Here is a tiny trained network, its code and every weight. The questions are about switching its units off for an input and a target symbol, where a switched-off unit gives its printed mean instead of its output.

import numpy as np


def w(rows, s, z=0):
    codes = np.array(rows[::2]) - 128.0
    scale = np.full(codes.shape[1], s)
    scale[-1] = z or s
    return codes * scale


def f(y):
    return y / 2 * (1 + np.tanh(0.7978845608 * (y + 0.044715 * y**3)))


def softmax(a):
    e = np.exp(a - a.max(-1, keepdims=True))
    return e / e.sum(-1, keepdims=True)


def log_softmax(a):
    a = a - a.max(-1, keepdims=True)
    return a - np.log(np.exp(a).sum(-1, keepdims=True))


def net(x, mask):
    ids = ['αγδεθλμξπστφψω'.index(c) for c in x.split()]
    T = len(ids)
    res = E[ids] + P[:T]
    u = 0
    for l in range(3):
        q, k, v = (res @ M[l].T for M in (Q, K, V))
        z = softmax(np.where(np.tri(T) > 0, q @ k.T / 3**0.5, -1e9)) @ v
        res = res + np.where(mask[u], z, O[l][:, -1]) @ O[l][:, :-1]
        u += 1
        y = f(res @ A[l][:, :-1].T + A[l][:, -1])
        res = res + np.where(mask[u : u + 4], y, B[l][:, -1]) @ B[l][:, :-1]
        u += 4
    return log_softmax(res[-1] @ U[:, :-1].T + U[:, -1])


Q, K, V, O, A, B = {}, {}, {}, {}, {}, {}
E = w([
[5,136,152],'α',
[176,76,130],'γ',
[163,129,162],'δ',
[183,207,96],'ε',
[237,110,75],'θ',
[185,103,126],'λ',
[173,146,170],'μ',
[174,88,135],'ξ',
[105,141,98],'π',
[138,66,153],'σ',
[169,93,136],'τ',
[108,152,107],'φ',
[188,147,158],'ψ',
[182,167,183],'ω',
],0.023)
P = w([
[203,39,253],'0',
[199,14,208],'1',
[176,9,166],'2',
[169,8,150],'3',
[170,44,144],'4',
[173,65,137],'5',
[163,41,111],'6',
[153,47,104],'7',
[189,123,103],'8',
[193,164,104],'9',
[137,72,60],'10',
[136,79,46],'11',
[164,114,100],'12',
[196,112,133],'13',
],0.0057)
Q[0] = w([
[197,85,114],'L0H0',
[2,172,167],'L0H0',
[76,144,127],'L0H0',
],0.014)
K[0] = w([
[86,194,70],'L0H0',
[137,83,214],'L0H0',
[254,149,130],'L0H0',
],0.01)
V[0] = w([
[237,205,4],'L0H0',
[67,253,12],'L0H0',
[209,94,45],'L0H0',
],0.0055)
O[0] = w([
[216,135,74,112],'L0H0',
[97,156,132,3],'L0H0',
[255,99,231,177],'L0H0',
],0.0091,0.0042)
A[0] = w([
[176,104,197,118],'L0N0',
[47,165,128,1],'L0N1',
[131,144,254,99],'L0N2',
[116,163,152,92],'L0N3',
],0.0094,0.005)
B[0] = w([
[122,89,114,254],'L0N0',
[254,117,110,136],'L0N1',
[116,114,52,167],'L0N2',
[168,55,61,114],'L0N3',
],0.0094,0.0081)
Q[1] = w([
[131,145,67],'L1H0',
[165,108,183],'L1H0',
[142,226,1],'L1H0',
],0.0094)
K[1] = w([
[70,107,124],'L1H0',
[144,158,173],'L1H0',
[151,131,254],'L1H0',
],0.0084)
V[1] = w([
[110,84,239],'L1H0',
[148,73,141],'L1H0',
[142,247,175],'L1H0',
],0.011)
O[1] = w([
[124,79,255,166],'L1H0',
[95,193,139,213],'L1H0',
[151,61,99,6],'L1H0',
],0.0096,0.017)
A[1] = w([
[215,64,254,112],'L1N0',
[73,192,130,161],'L1N1',
[142,180,115,219],'L1N2',
[177,190,124,253],'L1N3',
],0.0086,0.0057)
B[1] = w([
[111,184,169,249],'L1N0',
[125,123,2,170],'L1N1',
[152,7,170,166],'L1N2',
[66,27,99,201],'L1N3',
],0.0076,0.013)
Q[2] = w([
[171,197,90],'L2H0',
[159,83,232],'L2H0',
[117,19,2],'L2H0',
],0.009)
K[2] = w([
[253,117,158],'L2H0',
[126,116,37],'L2H0',
[158,38,153],'L2H0',
],0.0054)
V[2] = w([
[133,165,109],'L2H0',
[1,182,86],'L2H0',
[114,226,121],'L2H0',
],0.0071)
O[2] = w([
[136,68,68,5],'L2H0',
[38,68,148,82],'L2H0',
[254,159,49,147],'L2H0',
],0.0083,0.0021)
A[2] = w([
[205,94,254,6],'L2N0',
[14,130,96,52],'L2N1',
[170,207,171,3],'L2N2',
[60,37,98,151],'L2N3',
],0.0082,0.0042)
B[2] = w([
[80,168,69,252],'L2N0',
[119,244,94,176],'L2N1',
[70,237,26,169],'L2N2',
[255,205,40,169],'L2N3',
],0.0064,0.011)
U = w([
[54,109,9,117],'α',
[165,172,127,129],'γ',
[141,132,131,36],'δ',
[198,81,78,254],'ε',
[223,175,63,59],'θ',
[168,163,115,7],'λ',
[148,129,128,40],'μ',
[161,162,127,65],'ξ',
[101,46,137,222],'π',
[125,141,144,211],'σ',
[159,158,129,25],'τ',
[103,55,132,168],'φ',
[163,145,127,88],'ψ',
[144,121,125,76],'ω',
],0.013,0.0089)

Each question gives the input, a string of symbols that net reads in full, and the target symbol t.
The units are the heads (3 rows each of Q, K, V and O) and the neurons (one row each of A and B). Each row of codes is followed by its name. A weight is (code - 128) times the scale printed after its matrix; where a second scale follows, it is the last column's (O, A, B and U).
mask holds one flag per unit, layer by layer, with each layer's heads first. A switched-off unit (its flag False) gives its mean, the last column of its rows in O or B, instead of its output. The means were averaged over made-up inputs and are rounded, as every weight is.
A unit's drop is (log p(t) with every unit on - log p(t) with that unit switched off) / (log p(t) with every unit on - log p(t) with every unit switched off).
The circuit of an input: a set's keep is (log p(t) with only the set's units on - log p(t) with every unit switched off) / (log p(t) with every unit on - log p(t) with every unit switched off). Starting from the 12 units with the biggest drops (on a tie, the unit counted first), units are removed one at a time, each time the one whose removal leaves the highest keep (on an exact tie, the one counted first), for as long as the keep stays at least 0.8.
circuit, biggest first: the units of the circuit, biggest drop first
unit that matters most: the unit with the biggest drop
k most important neurons: the k neurons with the biggest drops, biggest first
drop of u: that unit's drop, to one decimal
input γ σ ω γ θ τ δ ψ λ ξ ε, target ε: circuit, biggest first	L1N3, L1N2, L0H0
input σ σ σ γ ε λ ξ ε ξ ω θ ψ, target ε: 2 most important neurons	L1N3, L0N2
input ξ π γ ψ ξ γ γ α δ α ω θ ω ω, target α: circuit, biggest first	L0H0, L1N1
input θ γ δ ε δ σ ε, target ε: 2 most important neurons	L1N3, L1N2
input ξ θ δ ω ε γ σ σ ψ γ γ, target ε: circuit, biggest first	L1H0, L0H0
input μ σ ω τ γ θ ε γ λ, target ε: unit that matters most	L1N3
input σ σ α ξ α μ ε, target α: 2 most important neurons	L1N1, L0N2
input θ σ θ γ γ γ ξ θ σ ε γ α δ, target α: circuit, biggest first	L0H0, L1N1
input θ ξ γ, target γ: 2 most important neurons	L1N3, L1N0
input σ γ σ θ ξ λ σ σ ε μ α σ, target α: 4 most important neurons	L1N1, L0N0, L0N1, L1N0
input ξ ω ε ξ θ α ε π θ, target ε: 2 most important neurons	L0N2, L1N0
input α γ δ, target α: 2 most important neurons	L0N3, L1N1
input σ σ σ λ φ α ξ σ μ σ σ θ, target α: 2 most important neurons	L1N1, L0N2
input ε π λ, target ε: circuit, biggest first	L1H0
input ω ε λ θ, target ε: 2 most important neurons	L1N3, L0N2
input ξ π λ ε σ μ α ψ σ δ γ π ξ γ, target π: circuit, biggest first	L2H0, L1N1
input γ γ σ τ θ ξ θ σ σ α σ θ μ, target α: circuit, biggest first	L0H0, L1N1
input γ ε σ θ ε θ σ θ δ γ μ, target ε: 2 most important neurons	L1N3, L1N0
input γ γ μ μ σ ε θ γ τ, target ε: 2 most important neurons	L1N3, L0N2
input σ σ γ α τ σ α γ μ, target α: circuit, biggest first	L0H0
input θ ψ α γ ψ, target α: drop of L0H0	0.8
input ω ψ ξ λ ψ θ δ ω ε ψ σ, target ε: drop of L1H0	1.2
input α θ σ σ ψ γ α α γ λ σ τ, target α: drop of L2H0	0.3
input θ σ γ, target γ: drop of L1N0	0.2
